Below is a small trained network, with its code and all its weights. Each question gives an input and a target symbol and asks what happens when units are switched off, that is, made to give their printed mean instead of their output.

import numpy as np


def w(rows, s, z=0):
    codes = np.array(rows[::2]) - 128.0
    scale = np.full(codes.shape[1], s)
    scale[-1] = z or s
    return codes * scale


def norm(h):
    return h / np.sqrt((h * h).mean(-1, keepdims=True) + 1e-5)


def f(y):
    return y / 2 * (1 + np.tanh(0.7978845608 * (y + 0.044715 * y**3)))


def softmax(a):
    e = np.exp(a - a.max(-1, keepdims=True))
    return e / e.sum(-1, keepdims=True)


def log_softmax(a):
    a = a - a.max(-1, keepdims=True)
    return a - np.log(np.exp(a).sum(-1, keepdims=True))


def net(x, mask):
    ids = ['βηλμξτ'.index(c) for c in x.split()]
    T = len(ids)
    res = E[ids] + P[:T]
    u = 0
    for l in range(2):
        q, k, v = (norm(res) @ M[l].T for M in (Q, K, V))
        z = softmax(np.where(np.tri(T) > 0, q @ k.T / 2**0.5, -1e9)) @ v
        res = res + np.where(mask[u], z, O[l][:, -1]) @ O[l][:, :-1]
        u += 1
        y = f(norm(res) @ A[l][:, :-1].T + A[l][:, -1])
        res = res + np.where(mask[u : u + 8], y, B[l][:, -1]) @ B[l][:, :-1]
        u += 8
    return log_softmax(norm(res)[-1] @ U[:, :-1].T + U[:, -1])


Q, K, V, O, A, B = {}, {}, {}, {}, {}, {}
E = w([
[159,158,153],'β',
[103,81,175],'η',
[250,19,66],'λ',
[167,152,153],'μ',
[148,29,112],'ξ',
[224,155,215],'τ',
],0.014)
P = w([
[159,146,114],'0',
[157,156,115],'1',
[153,145,123],'2',
[150,136,139],'3',
[146,124,162],'4',
[146,115,189],'5',
[150,103,205],'6',
[167,89,217],'7',
[173,77,231],'8',
[181,67,243],'9',
[191,52,250],'10',
[195,41,252],'11',
],0.0039)
Q[0] = w([
[2,175,47],'L0H1',
[211,168,63],'L0H1',
],0.0076)
K[0] = w([
[125,203,7],'L0H1',
[158,124,152],'L0H1',
],0.013)
V[0] = w([
[17,198,2],'L0H1',
[172,171,67],'L0H1',
],0.0072)
O[0] = w([
[249,54,136,9],'L0H1',
[254,247,33,108],'L0H1',
],0.0089,0.013)
A[0] = w([
[179,84,62,3],'L0N1',
[187,2,243,156],'L0N2',
[31,139,175,202],'L0N3',
[29,123,218,152],'L0N4',
[173,69,225,84],'L0N5',
[238,116,132,82],'L0N6',
[135,111,212,98],'L0N7',
[225,198,57,88],'L0N8',
],0.01,0.0058)
B[0] = w([
[128,219,120,130],'L0N1',
[2,93,98,161],'L0N2',
[216,97,132,248],'L0N3',
[167,118,108,250],'L0N4',
[57,189,91,134],'L0N5',
[67,164,217,120],'L0N6',
[112,172,97,151],'L0N7',
[13,68,154,132],'L0N8',
],0.0092,0.011)
Q[1] = w([
[118,7,104],'L1H1',
[185,30,207],'L1H1',
],0.011)
K[1] = w([
[89,208,244],'L1H1',
[60,67,253],'L1H1',
],0.013)
V[1] = w([
[141,2,59],'L1H1',
[104,109,233],'L1H1',
],0.0048)
O[1] = w([
[164,131,62,150],'L1H1',
[49,1,191,250],'L1H1',
],0.0065,0.0016)
A[1] = w([
[255,79,156,121],'L1N1',
[170,87,61,122],'L1N2',
[23,171,203,101],'L1N3',
[98,111,82,132],'L1N4',
[126,72,237,104],'L1N5',
[49,213,37,2],'L1N6',
[130,104,159,115],'L1N7',
[86,29,141,135],'L1N8',
],0.0094,0.0052)
B[1] = w([
[74,100,113,239],'L1N1',
[124,98,90,132],'L1N2',
[140,101,111,164],'L1N3',
[49,254,111,137],'L1N4',
[98,144,102,235],'L1N5',
[157,169,45,120],'L1N6',
[121,139,53,148],'L1N7',
[221,175,114,255],'L1N8',
],0.0094,0.0049)
U = w([
[189,40,3,26],'β',
[81,82,71,72],'η',
[18,119,170,153],'λ',
[73,170,133,1],'μ',
[184,130,210,177],'ξ',
[116,148,26,228],'τ',
],0.017,0.0067)

Each question gives the input, a string of symbols that net reads in full, and the target symbol t.
The units are the heads (2 rows each of Q, K, V and O) and the neurons (one row each of A and B). Each row of codes is followed by its name. A weight is (code - 128) times the scale printed after its matrix; where a second scale follows, it is the last column's (O, A, B and U).
mask holds one flag per unit, layer by layer, with each layer's heads first. A switched-off unit (its flag False) gives its mean, the last column of its rows in O or B, instead of its output. The means were averaged over made-up inputs and are rounded, as every weight is.
A unit's drop is (log p(t) with every unit on - log p(t) with that unit switched off) / (log p(t) with every unit on - log p(t) with every unit switched off).
The circuit of an input: a set's keep is (log p(t) with only the set's units on - log p(t) with every unit switched off) / (log p(t) with every unit on - log p(t) with every unit switched off). Starting from the 12 units with the biggest drops (on a tie, the unit counted first), units are removed one at a time, each time the one whose removal leaves the highest keep (on an exact tie, the one counted first), for as long as the keep stays at least 0.8.
units of the circuit, in order: the units of the circuit, biggest drop first
unit that matters most: the unit with the biggest drop
top k neurons: the k neurons with the biggest drops, biggest first
top k neurons in layer l: the k neurons of layer l with the biggest drops, biggest first
drop of u: that unit's drop, to one decimal
input τ β τ λ τ β λ μ β τ τ λ, target τ: units of the circuit, in order	(L0N3, L1N4, L0H1)
input λ β λ τ λ β η λ τ β η, target ξ: units of the circuit, in order	(L0N3)
input β μ ξ η τ λ, target η: top 3 neurons	(L0N2, L0N3, L1N8)
input τ μ η β τ τ η, target ξ: top 4 neurons	(L1N8, L0N3, L1N1, L0N4)
input τ η β τ, target η: top 4 neurons in layer 0	(L0N4, L0N3, L0N8, L0N2)
input λ λ τ η λ η η τ τ τ ξ μ, target β: top 2 neurons in layer 0	(L0N4, L0N3)
input λ λ λ τ τ β μ μ μ, target ξ: top 3 neurons in layer 0	(L0N6, L0N4, L0N1)
input τ μ μ τ τ β τ η τ β β τ, target λ: top 2 neurons	(L1N8, L1N5)
input τ τ τ μ ξ τ β, target ξ: top 3 neurons	(L0N2, L1N5, L1N7)
input β τ β τ τ β τ λ η τ τ, target λ: top 2 neurons	(L1N8, L0N3)
input λ λ η λ τ, target β: top 2 neurons in layer 1	(L1N3, L1N4)
input β λ η β τ, target β: top 3 neurons	(L1N3, L0N4, L0N2)
input β τ λ, target τ: top 2 neurons in layer 0	(L0N3, L0N2)
input λ λ λ τ λ η τ λ, target λ: unit that matters most	L0N2
input λ ξ λ τ τ μ, target ξ: top 4 neurons in layer 1	(L1N5, L1N7, L1N6, L1N3)
input λ τ τ τ τ τ ξ τ μ β, target ξ: top 2 neurons in layer 0	(L0N2, L0N6)
input τ η τ, target η: top 4 neurons	(L0N4, L0N3, L1N1, L1N5)
input λ η ξ λ μ τ τ β, target β: drop of L0H1	-0.1
input τ τ η τ λ τ β μ τ λ, target η: drop of L1H1	0.2
input β β η, target β: unit that matters most	L1N8
